Below are the code and all the weights of a small trained network. Each question names an input and a class and asks about switching units off, where a switched-off unit gives its printed mean instead of its output.

import numpy as np


def w(rows, s, z=0):
    codes = np.array(rows[::2]) - 128.0
    scale = np.full(codes.shape[1], s)
    scale[-1] = z or s
    return codes * scale


def norm(h):
    return h / np.sqrt((h * h).mean(-1, keepdims=True) + 1e-5)


def f(y):
    return np.maximum(y, 0)


def log_softmax(a):
    a = a - a.max(-1, keepdims=True)
    return a - np.log(np.exp(a).sum(-1, keepdims=True))


def net(x, mask):
    res = np.array(x, float).reshape(1, 8) / 4 @ E
    u = 0
    for l in range(2):
        y = f(norm(res) @ A[l][:, :-1].T + A[l][:, -1])
        res = res + np.where(mask[u : u + 7], y, B[l][:, -1]) @ B[l][:, :-1]
        u += 7
    return log_softmax(norm(res)[-1] @ U[:, :-1].T + U[:, -1])


A, B = {}, {}
E = w([
[122,151,153,107],'x0',
[126,86,102,160],'x1',
[125,127,131,128],'x2',
[227,107,188,106],'x3',
[127,145,141,115],'x4',
[113,88,123,155],'x5',
[120,148,147,254],'x6',
[113,126,144,127],'x7',
],0.0044)
A[0] = w([
[117,207,105,131,32],'L0N0',
[249,87,165,151,46],'L0N1',
[162,88,50,137,198],'L0N2',
[35,165,76,248,253],'L0N3',
[210,147,194,72,63],'L0N4',
[188,197,121,28,195],'L0N5',
[117,162,54,2,149],'L0N6',
],0.0051,0.0021)
B[0] = w([
[109,132,153,176,139],'L0N0',
[154,152,253,70,189],'L0N1',
[100,116,191,87,178],'L0N2',
[180,200,116,56,255],'L0N3',
[187,62,119,202,185],'L0N4',
[87,50,129,143,215],'L0N5',
[105,90,119,110,217],'L0N6',
],0.0045,0.0048)
A[1] = w([
[152,206,139,226,174],'L1N0',
[121,47,105,149,94],'L1N1',
[141,152,90,210,181],'L1N2',
[41,201,33,122,168],'L1N3',
[110,157,78,81,89],'L1N4',
[108,174,189,105,208],'L1N5',
[255,58,152,120,253],'L1N6',
],0.0085,0.0024)
B[1] = w([
[63,71,64,2,197],'L1N0',
[131,129,123,98,154],'L1N1',
[147,100,150,108,163],'L1N2',
[190,142,197,209,216],'L1N3',
[128,157,112,151,167],'L1N4',
[135,73,111,170,176],'L1N5',
[102,181,108,171,255],'L1N6',
],0.0081,0.0076)
U = w([
[199,153,206,254,253],'0',
[78,70,81,23,3],'1',
],0.0069,0.00065)

Each question gives the input, the list of numbers given to net, and the class t.
The units are the neurons (one row each of A and B). Each row of codes is followed by its name. A weight is (code - 128) times the scale printed after its matrix; where a second scale follows, it is the last column's (A, B and U).
mask holds one flag per neuron, layer by layer. A switched-off neuron (its flag False) gives its mean, the last column of its row in B, instead of its output. The means were averaged over made-up inputs and are rounded, as every weight is.
A unit's drop is (log p(t) with every unit on - log p(t) with that unit switched off) / (log p(t) with every unit on - log p(t) with every unit switched off).
The circuit of an input: a set's keep is (log p(t) with only the set's units on - log p(t) with every unit switched off) / (log p(t) with every unit on - log p(t) with every unit switched off). Starting from the 12 units with the biggest drops (on a tie, the unit counted first), units are removed one at a time, each time the one whose removal leaves the highest keep (on an exact tie, the one counted first), for as long as the keep stays at least 0.8.
circuit, biggest first: the units of the circuit, biggest drop first
k most important neurons: the k neurons with the biggest drops, biggest first
top k neurons in layer l: the k neurons of layer l with the biggest drops, biggest first
drop of u: that unit's drop, to one decimal
input [-2,-5,5,-3,7,1,-3,0], class 0: circuit, biggest first	[L1N0]
input [-4,7,-7,-8,-1,-4,-8,2], class 0: circuit, biggest first	[L1N0 L1N3]
input [-6,-5,7,-4,-4,-8,6,7], class 1: 2 most important neurons	[L1N0 L1N6]
input [-2,4,-3,-6,6,8,-4,8], class 0: top 2 neurons in layer 1	[L1N3 L1N0]
input [-4,2,4,-8,-4,-4,-8,-7], class 0: top 4 neurons in layer 1	[L1N0 L1N3 L1N4 L1N2]
input [4,8,7,0,-3,-5,2,5], class 1: 2 most important neurons	[L0N6 L1N0]
input [-5,-8,0,-5,0,-6,8,-3], class 1: 2 most important neurons	[L1N0 L1N6]
input [8,3,-1,1,-4,8,2,-2], class 1: top 2 neurons in layer 1	[L1N3 L1N0]
input [8,-6,1,4,-3,8,7,-5], class 1: 2 most important neurons	[L1N0 L1N3]
input [-2,-7,2,-6,-6,-6,-4,5], class 0: 2 most important neurons	[L1N3 L1N0]
input [7,-5,0,-5,4,2,-2,8], class 0: drop of L1N0	0.1
input [-6,-4,6,-8,7,-8,-4,-5], class 0: drop of L1N3	0.7
input [4,7,-6,3,7,0,5,0], class 1: drop of L1N0	0.9
input [0,7,-3,-5,-1,5,-4,-5], class 0: drop of L1N3	1.1
input [0,-8,4,-8,-5,8,-2,7], class 0: circuit, biggest first	[L1N3]
